Below is a small trained network, with its code and all its weights. Each question gives an input and a target symbol and asks what happens when units are switched off, that is, made to give their printed mean instead of their output.

import numpy as np


def w(rows, s, z=0):
    codes = np.array(rows[::2]) - 128.0
    scale = np.full(codes.shape[1], s)
    scale[-1] = z or s
    return codes * scale


def f(y):
    return np.maximum(y, 0)


def softmax(a):
    e = np.exp(a - a.max(-1, keepdims=True))
    return e / e.sum(-1, keepdims=True)


def log_softmax(a):
    a = a - a.max(-1, keepdims=True)
    return a - np.log(np.exp(a).sum(-1, keepdims=True))


def net(x, mask):
    ids = ['ΔΘΞΠΣΩαβγεζηλμφψ'.index(c) for c in x.split()]
    T = len(ids)
    res = E[ids] + P[:T]
    r = res
    for j in range(3):
        rows = slice(2 * j, 2 * j + 2)
        q, k, v = (r @ M[0][rows].T for M in (Q, K, V))
        z = softmax(np.where(np.tri(T) > 0, q @ k.T / 2**0.5, -1e9)) @ v
        o = O[0][rows]
        res = res + np.where(mask[j], z, o[:, -1]) @ o[:, :-1]
    y = f(res @ A[0][:, :-1].T + A[0][:, -1])
    res = res + np.where(mask[3:27], y, B[0][:, -1]) @ B[0][:, :-1]
    return log_softmax(res[-1] @ U[:, :-1].T + U[:, -1])


Q, K, V, O, A, B = {}, {}, {}, {}, {}, {}
E = w([
[87,106,146,88,191,81,99,150,198,189,126,154],'Δ',
[157,167,184,58,201,118,125,129,109,75,73,125],'Θ',
[136,110,245,71,129,150,121,179,139,177,143,158],'Ξ',
[87,125,196,221,154,140,93,126,117,166,103,111],'Π',
[154,106,117,11,159,125,147,125,117,156,161,36],'Σ',
[63,163,122,78,137,171,131,176,207,100,128,116],'Ω',
[116,154,70,136,181,149,143,75,196,150,87,76],'α',
[112,148,219,102,82,86,176,146,194,108,152,175],'β',
[130,108,148,126,142,149,150,98,148,92,140,97],'γ',
[157,125,164,132,119,137,74,115,95,146,104,9],'ε',
[174,68,127,162,116,55,129,100,186,180,145,129],'ζ',
[169,170,119,134,98,150,164,131,159,59,143,43],'η',
[96,185,167,194,140,88,194,99,148,142,127,135],'λ',
[100,109,155,132,17,171,109,97,182,111,126,93],'μ',
[182,155,199,139,168,104,127,201,127,97,135,115],'φ',
[47,113,204,55,135,171,101,116,118,136,127,67],'ψ',
],0.012)
P = w([
[85,18,89,131,100,99,254,236,103,130,10,78],'0',
[102,53,115,115,104,91,203,200,114,141,43,67],'1',
[108,73,152,115,110,99,183,175,146,143,63,59],'2',
[117,83,171,114,122,113,165,155,173,146,77,64],'3',
[117,102,181,120,134,119,152,140,180,143,94,67],'4',
[124,114,193,125,137,122,133,128,191,142,110,77],'5',
[136,131,192,118,144,127,125,112,190,134,130,86],'6',
[141,147,197,122,154,132,109,102,199,137,143,96],'7',
[147,163,196,123,158,135,95,87,200,132,158,102],'8',
[154,178,198,131,163,140,82,79,193,132,178,111],'9',
[153,194,197,125,172,143,70,65,196,127,194,124],'10',
[159,208,198,129,182,148,51,53,189,129,210,131],'11',
[164,217,212,132,183,160,44,45,208,129,220,132],'12',
],0.0079)
Q[0] = w([
[155,138,141,172,166,113,152,110,132,118,131,66],'head 1',
[149,122,51,140,93,137,123,157,31,97,100,188],'head 1',
[125,137,74,153,104,130,168,172,72,74,136,186],'head 2',
[142,117,28,116,133,138,130,136,109,137,103,181],'head 2',
[130,139,152,122,140,149,126,87,165,97,103,81],'head 3',
[83,117,66,142,105,147,133,129,1,106,130,157],'head 3',
],0.015)
K[0] = w([
[104,188,158,27,108,164,22,109,194,104,221,196],'head 1',
[84,37,119,120,98,97,230,213,123,140,14,105],'head 1',
[105,55,93,112,111,105,183,181,118,168,24,89],'head 2',
[69,58,154,152,69,120,213,199,55,114,43,86],'head 2',
[149,185,160,127,135,82,49,126,150,177,255,167],'head 3',
[112,37,112,117,106,99,215,246,127,134,11,118],'head 3',
],0.0073)
V[0] = w([
[254,157,99,190,206,106,133,109,101,73,68,91],'head 1',
[153,123,162,78,202,98,112,209,106,151,126,165],'head 1',
[121,186,168,168,94,125,189,187,118,42,178,137],'head 2',
[193,73,182,171,71,127,104,147,99,175,176,123],'head 2',
[74,147,156,134,138,208,56,111,73,124,74,78],'head 3',
[169,84,98,22,102,177,119,165,123,94,167,73],'head 3',
],0.0085)
O[0] = w([
[64,83,243,158,93,163,173,149,136,124,201,89,71],'head 1',
[191,150,65,182,106,184,150,140,188,192,192,96,108],'head 1',
[74,52,44,93,167,117,87,123,220,89,151,84,8],'head 2',
[2,187,58,104,144,148,165,60,86,181,126,147,189],'head 2',
[113,150,90,171,127,11,195,127,116,82,174,120,165],'head 3',
[137,141,143,228,225,162,123,55,144,76,115,161,86],'head 3',
],0.0087,0.0014)
A[0] = w([
[127,147,145,241,187,190,97,90,148,127,73,199,92],'neuron 1',
[166,226,95,122,45,170,155,170,162,85,114,94,157],'neuron 2',
[176,157,73,206,163,52,222,111,151,99,172,185,144],'neuron 3',
[126,96,103,60,129,129,107,142,153,160,149,150,187],'neuron 4',
[161,114,115,48,130,126,190,117,126,132,71,153,144],'neuron 5',
[126,224,155,79,130,137,81,119,101,111,158,106,202],'neuron 6',
[173,152,179,127,128,75,156,111,57,145,85,200,177],'neuron 7',
[87,164,83,132,106,86,118,99,139,172,107,175,74],'neuron 8',
[161,18,80,169,112,64,156,97,143,139,143,170,107],'neuron 9',
[126,56,225,73,138,133,97,154,88,114,123,110,144],'neuron 10',
[174,77,113,145,145,122,39,98,150,77,106,87,133],'neuron 11',
[119,197,167,110,136,118,143,202,118,40,94,138,98],'neuron 12',
[140,85,124,194,10,138,114,104,168,101,132,146,132],'neuron 13',
[115,134,164,224,180,172,50,114,133,137,81,135,254],'neuron 14',
[84,125,107,163,42,131,114,91,93,116,81,116,97],'neuron 15',
[59,60,166,113,127,101,198,73,137,134,157,156,139],'neuron 16',
[112,195,131,103,147,169,184,118,142,34,142,126,115],'neuron 17',
[158,152,152,155,128,143,205,147,126,197,150,106,85],'neuron 18',
[68,172,78,115,145,173,205,105,170,128,115,103,178],'neuron 19',
[103,158,104,148,114,61,110,107,46,117,144,84,98],'neuron 20',
[48,54,91,144,149,126,107,69,179,197,164,112,88],'neuron 21',
[81,135,158,104,205,146,127,222,104,135,102,164,132],'neuron 22',
[126,96,122,213,153,148,118,156,92,150,79,126,139],'neuron 23',
[170,75,109,165,143,1,131,93,172,118,146,106,240],'neuron 24',
],0.0083,0.0045)
B[0] = w([
[128,127,143,1,83,87,78,29,147,120,204,19,149],'neuron 1',
[201,108,101,162,71,159,141,152,111,174,59,69,170],'neuron 2',
[61,238,108,141,53,182,89,125,174,93,140,184,155],'neuron 3',
[98,129,166,110,107,107,112,148,142,107,105,54,180],'neuron 4',
[136,156,93,49,117,120,146,93,146,144,96,132,172],'neuron 5',
[130,101,106,131,118,110,188,140,130,153,36,118,227],'neuron 6',
[162,165,171,142,118,111,78,86,88,90,50,141,186],'neuron 7',
[111,181,84,103,116,163,93,88,74,153,192,109,151],'neuron 8',
[158,91,81,149,103,149,205,131,193,129,10,180,142],'neuron 9',
[145,145,150,46,161,205,163,86,158,44,152,162,202],'neuron 10',
[169,87,118,92,146,129,59,128,186,156,134,146,179],'neuron 11',
[118,151,163,151,182,121,78,143,37,104,81,79,163],'neuron 12',
[180,206,103,213,144,148,174,193,202,36,164,134,154],'neuron 13',
[114,116,138,163,198,176,99,106,204,187,93,179,246],'neuron 14',
[142,224,132,155,107,93,113,126,186,121,163,147,154],'neuron 15',
[118,119,192,165,74,137,156,64,86,129,119,133,188],'neuron 16',
[113,112,160,192,104,107,111,111,14,193,109,122,178],'neuron 17',
[185,183,175,143,107,126,132,115,125,162,174,99,194],'neuron 18',
[65,170,100,149,179,160,168,121,99,129,126,13,194],'neuron 19',
[161,105,146,67,102,151,76,110,189,143,151,88,157],'neuron 20',
[131,69,96,200,116,174,94,132,55,69,98,53,172],'neuron 21',
[75,142,154,127,182,84,198,235,154,109,125,192,155],'neuron 22',
[119,132,159,157,180,88,143,82,173,182,126,129,160],'neuron 23',
[140,103,108,153,147,12,153,96,164,65,173,136,255],'neuron 24',
],0.0078,0.0066)
U = w([
[193,166,13,118,177,174,146,77,100,153,193,101,84],'Δ',
[178,87,109,103,131,61,75,186,190,179,147,193,73],'Θ',
[200,67,119,167,43,163,124,119,104,188,64,164,163],'Ξ',
[225,144,196,125,129,138,135,163,93,57,145,206,72],'Π',
[46,29,137,112,166,158,152,86,153,79,182,193,117],'Σ',
[76,127,86,73,212,49,85,101,40,111,81,175,83],'Ω',
[64,184,150,90,116,251,129,153,96,182,90,147,126],'α',
[115,64,115,208,129,185,93,153,80,88,130,60,34],'β',
[105,56,74,120,148,136,14,211,125,132,88,100,111],'γ',
[103,71,116,2,54,152,100,164,166,80,162,101,89],'ε',
[135,139,102,71,49,48,215,152,40,107,172,88,162],'ζ',
[126,139,184,117,95,119,50,80,143,148,161,81,155],'η',
[115,140,138,134,158,108,199,128,180,124,85,108,253],'λ',
[107,207,61,153,91,138,101,104,150,56,120,183,99],'μ',
[143,138,106,184,134,169,154,200,184,115,243,145,109],'φ',
[52,160,155,227,121,62,159,142,69,157,163,171,108],'ψ',
],0.0077,0.0043)

Each question gives the input, a string of symbols that net reads in full, and the target symbol t.
The units are the heads (2 rows each of Q, K, V and O) and the neurons (one row each of A and B). Each row of codes is followed by its name. A weight is (code - 128) times the scale printed after its matrix; where a second scale follows, it is the last column's (O, A, B and U).
mask holds one flag per unit, heads first, then neurons. A switched-off unit (its flag False) gives its mean, the last column of its rows in O or B, instead of its output. The means were averaged over made-up inputs and are rounded, as every weight is.
A unit's drop is (log p(t) with every unit on - log p(t) with that unit switched off) / (log p(t) with every unit on - log p(t) with every unit switched off).
The circuit of an input: a set's keep is (log p(t) with only the set's units on - log p(t) with every unit switched off) / (log p(t) with every unit on - log p(t) with every unit switched off). Starting from the 12 units with the biggest drops (on a tie, the unit counted first), units are removed one at a time, each time the one whose removal leaves the highest keep (on an exact tie, the one counted first), for as long as the keep stays at least 0.8.
units of the circuit, in order: the units of the circuit, biggest drop first
unit that matters most: the unit with the biggest drop
k most important neurons: the k neurons with the biggest drops, biggest first
which heads matter: for each layer, one digit per head in row order, 1 if its drop is at least 0.15 and else 0, layers parted by /
input Π α γ Δ Δ, target Θ: which heads matter	110
input ψ β ζ Δ Ξ ζ α μ γ Σ Π η ζ, target Σ: which heads matter	100
input ζ β φ μ Δ ζ α ζ φ α Π α, target ζ: which heads matter	001
input φ α Σ Ξ ζ ζ α η μ Θ, target Π: units of the circuit, in order	(head 2; neuron 10)
input ζ ε ζ α μ φ ζ Δ ζ η, target α: which heads matter	101
input α ζ Ω Π α γ Π α ζ μ Δ Δ Ω, target Ξ: which heads matter	110
input ζ α φ μ φ η ζ Θ φ, target φ: units of the circuit, in order	(head 1; neuron 7)
input ζ ζ Δ γ Σ ζ, target η: units of the circuit, in order	(head 3; neuron 1; neuron 6)
input ζ φ α ζ φ ζ Π φ ζ φ β Ω φ, target Θ: unit that matters most	head 2
input η γ ζ Π ζ ζ η Σ φ ζ Θ Θ ζ, target φ: units of the circuit, in order	(head 1; neuron 13)
input Ξ Ξ Δ Σ β Σ ζ λ ζ η Σ λ Ω, target ε: which heads matter	011
input Σ Δ ζ, target Ξ: units of the circuit, in order	(head 3; neuron 9)
input ζ φ λ η ζ ζ μ α α Π, target Π: which heads matter	111
input α Π ζ β ζ ψ, target α: which heads matter	010
input ζ ζ ζ, target α: which heads matter	011
input μ Θ φ ζ Ξ, target α: units of the circuit, in order	(neuron 24; head 2)
input ζ Σ α Π η Δ Δ λ γ ε α μ, target Π: which heads matter	110
input μ ε Π, target ψ: unit that matters most	head 3
input ζ λ β Δ, target γ: which heads matter	101
input μ λ ε Δ γ Δ ψ η Π φ λ φ α, target β: unit that matters most	neuron 21
input φ Δ ζ Ω ζ λ ζ η ζ η β, target Σ: units of the circuit, in order	(head 2; head 1; neuron 18)
input α β Σ Σ γ ε ζ μ Ω γ ψ φ η, target β: which heads matter	110
input Θ α Π η β φ α Σ Σ Π Π Π, target ζ: units of the circuit, in order	(head 3; neuron 14)
input η μ Ω Π η Ω ε Ξ Σ ζ ζ ψ ζ, target μ: units of the circuit, in order	(neuron 3; head 1)
input ζ Δ β ζ ε Π λ, target ζ: which heads matter	001
input Σ Π Δ η ψ α Π α η, target Π: 2 most important neurons	(neuron 10; neuron 19)
input ζ λ β, target ε: unit that matters most	head 3
input η ζ Ω ζ Σ ε Ξ μ ζ μ Ξ ζ μ, target α: units of the circuit, in order	(head 2; neuron 24)
input μ Π γ Π Ω Π Σ, target ζ: which heads matter	000
